Below are the code and all the weights of a small trained network. Each question names an input and a target symbol and asks about switching units off, where a switched-off unit gives its printed mean instead of its output.

import numpy as np


def w(rows, s, z=0):
    codes = np.array(rows[::2]) - 128.0
    scale = np.full(codes.shape[1], s)
    scale[-1] = z or s
    return codes * scale


def norm(h):
    return h / np.sqrt((h * h).mean(-1, keepdims=True) + 1e-5)


def f(y):
    return y / 2 * (1 + np.tanh(0.7978845608 * (y + 0.044715 * y**3)))


def softmax(a):
    e = np.exp(a - a.max(-1, keepdims=True))
    return e / e.sum(-1, keepdims=True)


def log_softmax(a):
    a = a - a.max(-1, keepdims=True)
    return a - np.log(np.exp(a).sum(-1, keepdims=True))


def net(x, mask):
    ids = ['ΓΘΛΞΠΣΨΩαβδεητφ'.index(c) for c in x.split()]
    T = len(ids)
    res = E[ids] + P[:T]
    r = norm(res)
    for j in range(2):
        rows = slice(3 * j, 3 * j + 3)
        q, k, v = (r @ M[0][rows].T for M in (Q, K, V))
        z = softmax(np.where(np.tri(T) > 0, q @ k.T / 3**0.5, -1e9)) @ v
        o = O[0][rows]
        res = res + np.where(mask[j], z, o[:, -1]) @ o[:, :-1]
    y = f(norm(res) @ A[0][:, :-1].T + A[0][:, -1])
    res = res + np.where(mask[2:6], y, B[0][:, -1]) @ B[0][:, :-1]
    return log_softmax(norm(res)[-1] @ U[:, :-1].T + U[:, -1])


Q, K, V, O, A, B = {}, {}, {}, {}, {}, {}
E = w([
[196,78,116,147,178,103],'Γ',
[140,220,92,185,189,217],'Θ',
[37,96,46,160,139,137],'Λ',
[181,95,198,68,99,152],'Ξ',
[252,171,177,147,106,145],'Π',
[82,62,155,59,135,117],'Σ',
[180,141,148,161,141,19],'Ψ',
[135,168,129,161,155,157],'Ω',
[78,205,181,179,113,121],'α',
[97,137,103,120,175,67],'β',
[149,147,209,146,142,137],'δ',
[145,174,116,184,92,148],'ε',
[98,82,157,176,122,108],'η',
[135,26,138,169,48,117],'τ',
[111,78,165,165,126,144],'φ',
],0.021)
P = w([
[99,74,143,254,156,143],'0',
[120,145,104,84,127,157],'1',
[114,131,110,95,124,160],'2',
[114,132,111,99,124,160],'3',
[114,132,109,103,125,154],'4',
[113,123,113,108,123,157],'5',
[117,121,112,113,132,152],'6',
],0.012)
Q[0] = w([
[93,198,234,136,123,150],'H1',
[76,117,88,247,249,169],'H1',
[57,170,97,9,153,132],'H1',
[100,90,56,168,77,144],'H2',
[64,193,93,42,203,104],'H2',
[161,109,71,5,103,113],'H2',
],0.025)
K[0] = w([
[87,182,238,141,105,177],'H1',
[81,121,85,254,228,191],'H1',
[34,165,100,17,170,170],'H1',
[114,45,101,159,132,167],'H2',
[64,186,69,63,184,143],'H2',
[124,88,64,30,79,139],'H2',
],0.024)
V[0] = w([
[254,46,46,124,165,82],'H1',
[109,138,40,100,186,198],'H1',
[80,223,64,163,70,30],'H1',
[104,91,51,143,42,173],'H2',
[69,110,106,149,192,132],'H2',
[152,227,130,211,132,158],'H2',
],0.021)
O[0] = w([
[205,29,64,166,157,64,255],'H1',
[123,88,101,150,227,166,24],'H1',
[59,128,252,200,122,80,5],'H1',
[108,78,117,183,63,148,209],'H2',
[88,157,58,149,164,123,144],'H2',
[220,169,129,170,149,196,171],'H2',
],0.017,0.0067)
A[0] = w([
[50,184,244,125,136,26,160],'N1',
[179,241,200,210,67,60,186],'N2',
[181,209,151,226,192,131,123],'N3',
[214,52,105,93,6,138,3],'N4',
],0.018,0.0028)
B[0] = w([
[144,3,160,42,141,171,182],'N1',
[113,150,52,128,117,2,200],'N2',
[119,105,203,129,195,185,192],'N3',
[111,75,240,188,111,146,250],'N4',
],0.022,0.017)
U = w([
[176,84,66,153,148,116,165],'Γ',
[38,115,86,201,141,158,92],'Θ',
[73,61,187,91,213,116,3],'Λ',
[169,84,160,19,65,159,10],'Ξ',
[238,143,213,139,108,110,33],'Π',
[68,113,88,53,110,132,156],'Σ',
[141,134,184,96,162,1,118],'Ψ',
[134,129,168,161,187,198,138],'Ω',
[87,167,233,83,126,99,116],'α',
[102,110,154,102,143,119,92],'β',
[173,191,124,68,93,125,209],'δ',
[127,183,171,204,145,61,140],'ε',
[116,175,96,150,80,64,248],'η',
[110,96,171,187,57,121,170],'τ',
[134,138,90,146,61,193,90],'φ',
],0.013,0.0045)

Each question gives the input, a string of symbols that net reads in full, and the target symbol t.
The units are the heads (3 rows each of Q, K, V and O) and the neurons (one row each of A and B). Each row of codes is followed by its name. A weight is (code - 128) times the scale printed after its matrix; where a second scale follows, it is the last column's (O, A, B and U).
mask holds one flag per unit, heads first, then neurons. A switched-off unit (its flag False) gives its mean, the last column of its rows in O or B, instead of its output. The means were averaged over made-up inputs and are rounded, as every weight is.
A unit's drop is (log p(t) with every unit on - log p(t) with that unit switched off) / (log p(t) with every unit on - log p(t) with every unit switched off).
The circuit of an input: a set's keep is (log p(t) with only the set's units on - log p(t) with every unit switched off) / (log p(t) with every unit on - log p(t) with every unit switched off). Starting from all 6 units, units are removed one at a time, each time the one whose removal leaves the highest keep (on an exact tie, the one counted first), for as long as the keep stays at least 0.8.
circuit, biggest first: the units of the circuit, biggest drop first
unit that matters most: the unit with the biggest drop
k most important neurons: the k neurons with the biggest drops, biggest first
which heads matter: for each layer, one digit per head in row order, 1 if its drop is at least 0.15 and else 0, layers parted by /
drop of u: that unit's drop, to one decimal
input Ψ τ Π η τ ε, target Ψ: circuit, biggest first	(H1, N2, H2)
input Ξ Γ β η, target Ξ: circuit, biggest first	(H1, H2, N1)
input Σ ε ε Λ η, target Σ: circuit, biggest first	(H1, N4, H2)
input Ω Σ Γ ε Ψ Σ φ, target Ω: which heads matter	01
input Θ Γ Γ ε Ξ α φ, target Θ: circuit, biggest first	(H2, H1, N1)
input β Σ Ψ, target Ψ: unit that matters most	N2
input ε Ω ε, target ε: circuit, biggest first	(H2, H1, N2)
input Γ η τ α ε ε ε, target Γ: which heads matter	10
input δ Θ φ φ Ω Ψ ε, target δ: which heads matter	11
input Λ Ω Γ Θ Λ Π η, target Λ: which heads matter	10
input Ω Λ Γ β δ α, target α: which heads matter	10
input τ Ξ Ξ Ψ Γ Σ, target Σ: which heads matter	11
input ε Γ Π η η, target ε: 3 most important neurons	(N2, N3, N4)
input Ψ ε α φ η η ε, target Ψ: 2 most important neurons	(N2, N1)
input α α Ω α φ, target α: circuit, biggest first	(H1)
input Θ Θ Θ φ, target Θ: 3 most important neurons	(N1, N4, N3)
input Ξ Π φ ε, target Ξ: circuit, biggest first	(H1, H2)
input Ξ β Π Γ Σ η, target Ξ: circuit, biggest first	(H2, H1, N1)
input Ψ β Θ Λ Ψ φ, target Ψ: circuit, biggest first	(H1, N2, H2)
input Π Γ τ η, target Π: circuit, biggest first	(H2)
input Σ τ η, target Σ: circuit, biggest first	(H1, H2, N4)
input α Λ δ ε, target α: 2 most important neurons	(N1, N2)
input α ε Π η, target α: drop of H1	1.3
input Ω Λ Λ, target Θ: drop of H2	0.7
input Λ Λ Θ τ α, target α: drop of H1	1.4
